Below are the code and all the weights of a small trained network. Each question names an input and a class and asks about switching units off, where a switched-off unit gives its printed mean instead of its output.

import numpy as np


def w(rows, s, z=0):
    codes = np.array(rows[::2]) - 128.0
    scale = np.full(codes.shape[1], s)
    scale[-1] = z or s
    return codes * scale


def norm(h):
    return h / np.sqrt((h * h).mean(-1, keepdims=True) + 1e-5)


def f(y):
    return np.maximum(y, 0)


def log_softmax(a):
    a = a - a.max(-1, keepdims=True)
    return a - np.log(np.exp(a).sum(-1, keepdims=True))


def net(x, mask):
    res = np.array(x, float).reshape(1, 6) / 4 @ E
    u = 0
    for l in range(2):
        y = f(norm(res) @ A[l][:, :-1].T + A[l][:, -1])
        res = res + np.where(mask[u : u + 13], y, B[l][:, -1]) @ B[l][:, :-1]
        u += 13
    return log_softmax(norm(res)[-1] @ U[:, :-1].T + U[:, -1])


A, B = {}, {}
E = w([
[224,29,110,158,95,141],'x0',
[144,152,80,184,181,159],'x1',
[140,164,115,91,89,211],'x2',
[128,130,127,128,126,126],'x3',
[132,130,129,126,130,128],'x4',
[152,147,251,207,112,165],'x5',
],0.0024)
A[0] = w([
[63,122,153,201,159,58,105],'L0N1',
[99,106,204,42,42,49,35],'L0N2',
[117,154,204,28,162,97,100],'L0N3',
[115,177,103,146,206,148,95],'L0N4',
[170,118,161,142,184,44,3],'L0N5',
[84,129,142,62,21,210,107],'L0N6',
[179,107,180,203,152,154,123],'L0N7',
[140,182,52,253,212,156,29],'L0N8',
[124,181,45,176,56,243,51],'L0N9',
[34,160,145,95,149,134,216],'L0N10',
[65,23,121,125,210,91,121],'L0N11',
[82,141,99,154,96,224,97],'L0N12',
[133,67,105,108,154,114,172],'L0N13',
],0.0044,0.0018)
B[0] = w([
[211,201,160,94,137,101,212],'L0N1',
[83,87,175,69,230,201,216],'L0N2',
[118,129,90,188,155,190,197],'L0N3',
[93,101,128,141,109,191,192],'L0N4',
[195,172,167,98,185,2,164],'L0N5',
[175,146,170,118,197,16,216],'L0N6',
[77,158,133,109,48,154,222],'L0N7',
[84,54,218,40,190,152,228],'L0N8',
[178,135,180,108,160,40,199],'L0N9',
[152,160,110,192,105,159,252],'L0N10',
[180,184,145,91,119,126,223],'L0N11',
[156,157,184,102,163,55,177],'L0N12',
[143,150,108,121,81,146,207],'L0N13',
],0.0046,0.0028)
A[1] = w([
[194,132,112,189,177,158,200],'L1N1',
[139,137,214,150,140,172,254],'L1N2',
[113,43,151,110,216,174,50],'L1N3',
[178,27,194,181,106,93,157],'L1N4',
[136,133,22,77,182,134,204],'L1N5',
[48,11,161,103,206,143,40],'L1N6',
[54,216,175,192,95,162,92],'L1N7',
[222,29,145,70,117,185,105],'L1N8',
[190,67,113,118,38,76,93],'L1N9',
[167,106,143,130,190,8,36],'L1N10',
[149,157,81,63,191,82,171],'L1N11',
[109,79,48,60,98,114,153],'L1N12',
[25,253,192,207,224,84,186],'L1N13',
],0.0044,0.0012)
B[1] = w([
[56,186,156,1,152,127,154],'L1N1',
[126,66,92,138,66,31,216],'L1N2',
[49,130,174,62,139,165,164],'L1N3',
[103,165,48,122,157,141,177],'L1N4',
[112,77,225,217,72,86,195],'L1N5',
[38,81,186,148,187,184,161],'L1N6',
[120,62,82,176,104,107,178],'L1N7',
[71,144,75,133,204,151,195],'L1N8',
[100,203,71,146,200,197,167],'L1N9',
[168,232,146,102,101,168,181],'L1N10',
[168,113,184,157,77,113,216],'L1N11',
[114,94,168,184,51,113,167],'L1N12',
[160,103,51,101,127,172,254],'L1N13',
],0.004,0.0053)
U = w([
[206,203,170,80,127,87,171],'0',
[69,80,191,90,162,160,123],'1',
[136,90,138,202,6,97,171],'2',
[125,156,26,151,143,176,8],'3',
],0.011,0.0011)

Each question gives the input, the list of numbers given to net, and the class t.
The units are the neurons (one row each of A and B). Each row of codes is followed by its name. A weight is (code - 128) times the scale printed after its matrix; where a second scale follows, it is the last column's (A, B and U).
mask holds one flag per neuron, layer by layer. A switched-off neuron (its flag False) gives its mean, the last column of its row in B, instead of its output. The means were averaged over made-up inputs and are rounded, as every weight is.
A unit's drop is (log p(t) with every unit on - log p(t) with that unit switched off) / (log p(t) with every unit on - log p(t) with every unit switched off).
The circuit of an input: a set's keep is (log p(t) with only the set's units on - log p(t) with every unit switched off) / (log p(t) with every unit on - log p(t) with every unit switched off). Starting from the 12 units with the biggest drops (on a tie, the unit counted first), units are removed one at a time, each time the one whose removal leaves the highest keep (on an exact tie, the one counted first), for as long as the keep stays at least 0.8.
units of the circuit, in order: the units of the circuit, biggest drop first
top k neurons: the k neurons with the biggest drops, biggest first
k most important neurons of layer l: the k neurons of layer l with the biggest drops, biggest first
input [2,-6,4,-4,0,3], class 1: units of the circuit, in order	(L0N2)
input [-2,6,-6,-7,-3,-1], class 0: top 4 neurons	(L0N1; L0N11; L0N5; L0N2)
input [7,-7,7,3,6,5], class 0: top 2 neurons	(L0N6; L0N8)
input [-3,5,-2,2,3,-6], class 2: units of the circuit, in order	(L1N5; L1N11)
input [5,5,6,-1,-7,3], class 0: top 3 neurons	(L0N9; L0N12; L0N2)
input [4,-3,-4,3,-5,4], class 0: top 2 neurons	(L0N5; L0N10)
input [-3,6,-8,-3,-5,6], class 0: 2 most important neurons of layer 0	(L0N1; L0N5)
input [7,0,-3,-6,6,-8], class 2: top 3 neurons	(L1N12; L1N5; L1N13)
input [-5,1,6,5,-3,7], class 2: units of the circuit, in order	(L1N7; L1N2)
input [3,-5,-3,6,-2,-7], class 2: top 2 neurons	(L0N8; L1N12)
input [-7,4,-7,3,7,8], class 2: units of the circuit, in order	(L1N7; L1N2; L0N2)
input [7,-5,5,-5,5,0], class 3: top 2 neurons	(L0N8; L1N8)
input [0,3,2,2,-6,-3], class 1: 2 most important neurons of layer 0	(L0N8; L0N1)
input [-5,4,5,2,6,-2], class 0: units of the circuit, in order	(L0N9)
input [8,-7,-4,-8,0,6], class 3: units of the circuit, in order	(L1N4; L1N9; L1N8; L1N5)
input [-5,-3,4,6,2,-1], class 3: 2 most important neurons of layer 0	(L0N10; L0N3)
input [-8,-5,3,-2,-5,6], class 3: top 2 neurons	(L1N13; L0N3)
input [6,2,-5,-1,-8,-3], class 3: top 2 neurons	(L1N9; L0N6)
input [-2,6,-6,6,-4,-7], class 2: top 3 neurons	(L1N5; L0N2; L0N6)
input [-6,-2,0,-7,-2,5], class 3: 2 most important neurons of layer 1	(L1N13; L1N5)
input [8,5,-1,5,8,-1], class 3: top neuron	(L0N2)
input [-5,5,-4,5,4,-3], class 1: 2 most important neurons of layer 0	(L0N8; L0N4)
